In the rows, zero is written as 128.
Group and class of each row
[124 119 112 114 157 117 132 144 104 151  96 138 126 124 128 135  96 117
 125 146 123 140 101 119 119 118 105  98]  Rebit.H
[166 114  98 109 124 121 146 152 113 154  84 152 142 103  79 143  99 110
 141 139 130 134 120 141 113 113 101  81]  Rebit.H
[204 119 124 121 143 109 108 144 109 154 128 161 128 152  93 133  99 111
 126 142 109 135 149 114 117 121 139  26]  bagob.V
[252 125 115 121 130 106 147 188 124 154  86 150 154 137 101 131  96 111
 133 134 126 130 112 151 135 133 107  68]  peg.L
[173 111 129 124 145 124 150 153 133 141 106 145 133 115  96 134  98 137
 139 127 128 128 128 151 123 133  86 100]  peg.L
[197 113 109 107 124 115 149 194 119 157  85 149 147  67 107 131 123 127
 119 144 137 130 108 144 131 120 101 102]  peg.L
[132 128 118 137 158  80 154 162 115 145 117 144 138 129 145 135 121 133
 112 146 121 136 120 130 123 118 141 113]  dule.W
[170 133  91 113 147 137 135 144 131 136 115 130 122 110  93 140 113 120
 130 121 113 131 112 133 131 120  93 127]  peg.A
[140 122 123 117 133 125 142 102 133 136 101 147 132 115  89 141  97 112
 123 135 116 154 121 151 116 122 113 129]  Rebit.H
[204 125 107 117 147 116 135 172 119 146  95 138 144 170  96 119 105 116
 121 146 114 131 103 112 133 127 111  84]  peg.A
[185 113 119 124 138 105 154 164 124 145  82 139 135 122 106 137  97 125
 125 143 129 125  97 134 132 119  95  88]  peg.L
[158 111 106 125 143 131 145 208 128 141 157 138 127 103 123 133 117 132
 138 129 123 130 107 135 108 118  83 111]  peg.L
[131 125  92 103 140 135 119 134 128 147 106 140 138 152  85 128 123 131
 136 149 114 138 130 127 116 114 108 126]  Rebit.B
[188 107 106 129 120 120 135 191 118 153  88 161 132 151 102 132  90 122
 130 150 155 115 124 148 130 129  86  63]  peg.A
[155 105 123  82 158 105 121 111 123 145 128 141 121 156 127 131 128 137
 125 135 108 144 152 105 112 148 135  92]  bagob.V
[159 121 122 117 150  90 150 125 122 127 120 129 117 123  96 154  96  91
 129 140 124 121 104 132 106 127 120 111]  dule.W
[221 114 103 143 139 126 130 161 121 144 101 149 159 135  89 120  96 109
 127 147 126 127 108 133 124 123 112  87]  peg.A

Group, then class
[150 115 118 140  97 124 126 126 112 134 131 124 123 113 126 145  95 105
 116 105 119 134 140 123 121 117 120 141]  <93>.peri
[123 140 121 103 119 119 139 135 113 134 110 128 153 127 136 140 113  97
 129 142 140 126 146 140 100 121 141 127]  <89>.gadof
[137 130 110 131 168 131 129 125 113 145 110 124 113 132 134 134 118 130
 130 126 121 129 142 128 141 113 141 148]  <93>.peri
[139 127 129 155 101 145 111  93 141 126 147 129 118 111 130 123 134 156
 108 129 107 127  99 136 140 128 110 107]  <92>.vero
[129 132 116 129 110 128 126 146 128 125 126 134 125 133 120 134 117 125
 125 174 141 117 136 132 108 123 121 114]  <89>.totu
[124 159 108 129 114 117 118 131 123 131 132 143 130 131 124 121 120 136
 134 145 130 127 133 127 105 125 136 115]  <89>.totu
[133 150  99 133 113 129 111 125 122 136 111 132 141 139 145 127 129 122
 134 139 135 122 124 125 116 110 130 116]  <89>.gadof
[120 165 124 133  90 149 102 118 124 124 135 113 140 104 136 115 112 132
 118 145 119 127 119 132 121 115 121 107]  <92>.vero
[142 130 125 130 114 133 152 121  98 140 121 117 127 101 142 148 105  91
 113 135 147 133 125 111 134 118 122 156]  <93>.Rimum
[145 156 111 119 138 131 145 111 120 120 108 126 142 138 147 132 105  99
 130 146 137 131 138 117 128  78 134 152]  <93>.Rimum
[136 119 119 140 106 140 135 136 123 138 108 126 130 118 124 129 110 102
 120 128 124 155 130 136 125 114 122 131]  <93>.Rimum
[128 146 147 121 157 111 122 110 113 135  98 144 152 134 148 141 110 126
 139 149 161 122 151 129  92 117 142 133]  <89>.gadof
[151 124 121 122  89 115 127 137 109 152 134  88 150 133 149 145 108  79
 105 125 116 133 131 106 122 105 196 129]  <94>.bef
[128 157 127 145  89 117 116 103 110 130 147 179 153 130 155 137  98 120
 108 150 132 139 131 119 116 102 101 107]  <92>.vero
[163 120 115 142 106 126 137 123 121 142 145 119 112 110 164 137 124  95
 102 131 116 133 122 124 115 125 143 128]  <94>.zupa
[136 119 121 145  77 136  76 118 115 128 145 121 129 112 155 102  99 134
  96 149 116 124 107 118 132 117 126 100]  <92>.zosu
[150 148 121 138  94 134 106 120 116 137 133 132 117 128 152 129  92 145
 105 138 127 125 110 121 134 109 123 107]  <92>.vero
[128 146 111 131  94 102 124 143 118 143 128 135 157 117 131 132 126 101
 123 142 152 109 135 142 115 112 131  90]  <89>.gadof
[145 111 131 133 119 124 131 121 116 149 153 108 133 148 147 139 111 114
  99 136 119 134 117 110 147 102 134 125]  <94>.bef
[125 167 152 126  91 114 132 152 123 148 116 128 145 129 121 136 123  91
 110 134 146 120 127 132 111 120 141 151]  <89>.gadof
[137 124 120 135 101 107 136 124 113 134 123 133 140 112 120 146 123 116
 130 137 150 119 112 130 111 100 123  91]  <89>.totu
[147 117 129 139  91 123 116 120 112 153 149 124 147 141 144 136 132 119
 106 132 108 149 111 109 123 112 139 119]  <94>.bef
[142 138 110 134  94 126 130 136 115 146 106 123 154 130 127 133 100 126
 146 142 157 118 129 127 104 103 140 113]  <89>.totu
[137 124 114 128 111 135 134 144 133 134 122 140 138 103 125 126 100 119
 127 135 136 121 117 138 109 112 104 104]  <89>.totu
[137 136 126 106 126 123 124 140 114 153 134 114 149 140 155 122 126 114
 121 133 154 131 120 130 123 108 147 130]  <94>.zupa
[130 138 120 134 137 132 129 141 118 117 134 139 145 137 103 144 133 125
 122 138 128 120 124 125 123 133 114 102]  <89>.gadof
[138 149 113 135 122 120 142 129 105 148 122 121 147 142 154 142 110 103
 112 129 131 124 137 113 137  97 134 156]  <93>.Rimum
[138 152 126 189  94 132  98 116 115 144 151 132 139 130 164 132 114 136
  98 144  88 117 120 131 117 114 118  99]  <92>.vero
[157 123 136 131  99 120 129 111 114 143 151 115 141 121 156 139 110 109
 103 130 118 142 115 120 126 109 129 134]  <94>.zupa
[135 139 125 125 106 128 128 131 125 128 149 111 125 121 137 136 121  60
 101 139 126 140 116 130 114 134 116 124]  <94>.bef
[154 141 116 157  82 132 108 134 122 134 133 111 137 107 125 120 122 119
 100 151 117 107  91 136 126  99 115  94]  <92>.zosu
[146 137 131 135  96 114 132 155 124 151 144 108 108 140 168 139 165 115
 105 130 151 134 121 111 116 109 138 113]  <94>.bef
[134 125 121 124  52 107 136 151 105 139 151  98 174 135 141 148 102  94
 106 123 117 129 116 121 136 100 131 113]  <94>.bef
[129 143 118 125 131 115 132 120 106 142 107 110 140 125 140 140 109 105
 115 120 124 128 117 115 134 113 130 130]  <93>.Rimum
[132 172 103 133 112 113 112 125 132 130 114 144 144 107 128 131  75 107
 123 142 153 120 128 135  94 118 122 107]  <89>.totu
[155 120 123 142 113 117 133 133 117 158 159 105 144 144 150 154 112 117
 105 126 134 135 112 111 119 103 124 117]  <94>.bef
[131 179 105 145 131 108  98 123 110 140 108 133 145 121 157 145  94 109
 108 130 141 129 131 129 118 109 137 116]  <92>.zosu
[147 153 113 145  65 124  92 107 110 130 124  96 132 125 152 131 110 103
 104 140 113 105 101 128 121  94 125 101]  <92>.zosu
[120 168 120 130 108 115 119 122 127 129 130 145 145 136 137 127 121 143
 125 136 142 122 120 137 114 105 130 105]  <89>.totu

Group and class of each row
[118 148 122  92 150 121 114 123 129 117 137 119 119 140 135 114 128 141
 110 124 124 129 124 109 126 129 130 132]  (69).tozus
[123 139 137 137 143 130 118 121  91 130  85 118 122 131 124 114 141 127
 121 128 128 125 100 137 150 115 121 128]  (70).gumil
[128 146 121  98 139 123  99 120 114 135 135 124 113 141 126 112 128 119
 121 129 125 149 125 111 127 129  84 129]  (69).tozus
[127 143 123 137 120 147 122 129 107 130 124 116 117 132 120 155 132 126
 116 133 135 132 108 141 144 113 129 132]  (70).gumil
[121 138 127 101 139 124 116 112 109 123 137 117 119 134 128 140 124 124
 127 123 127 144 114 116 133 129 131 134]  (69).tozus
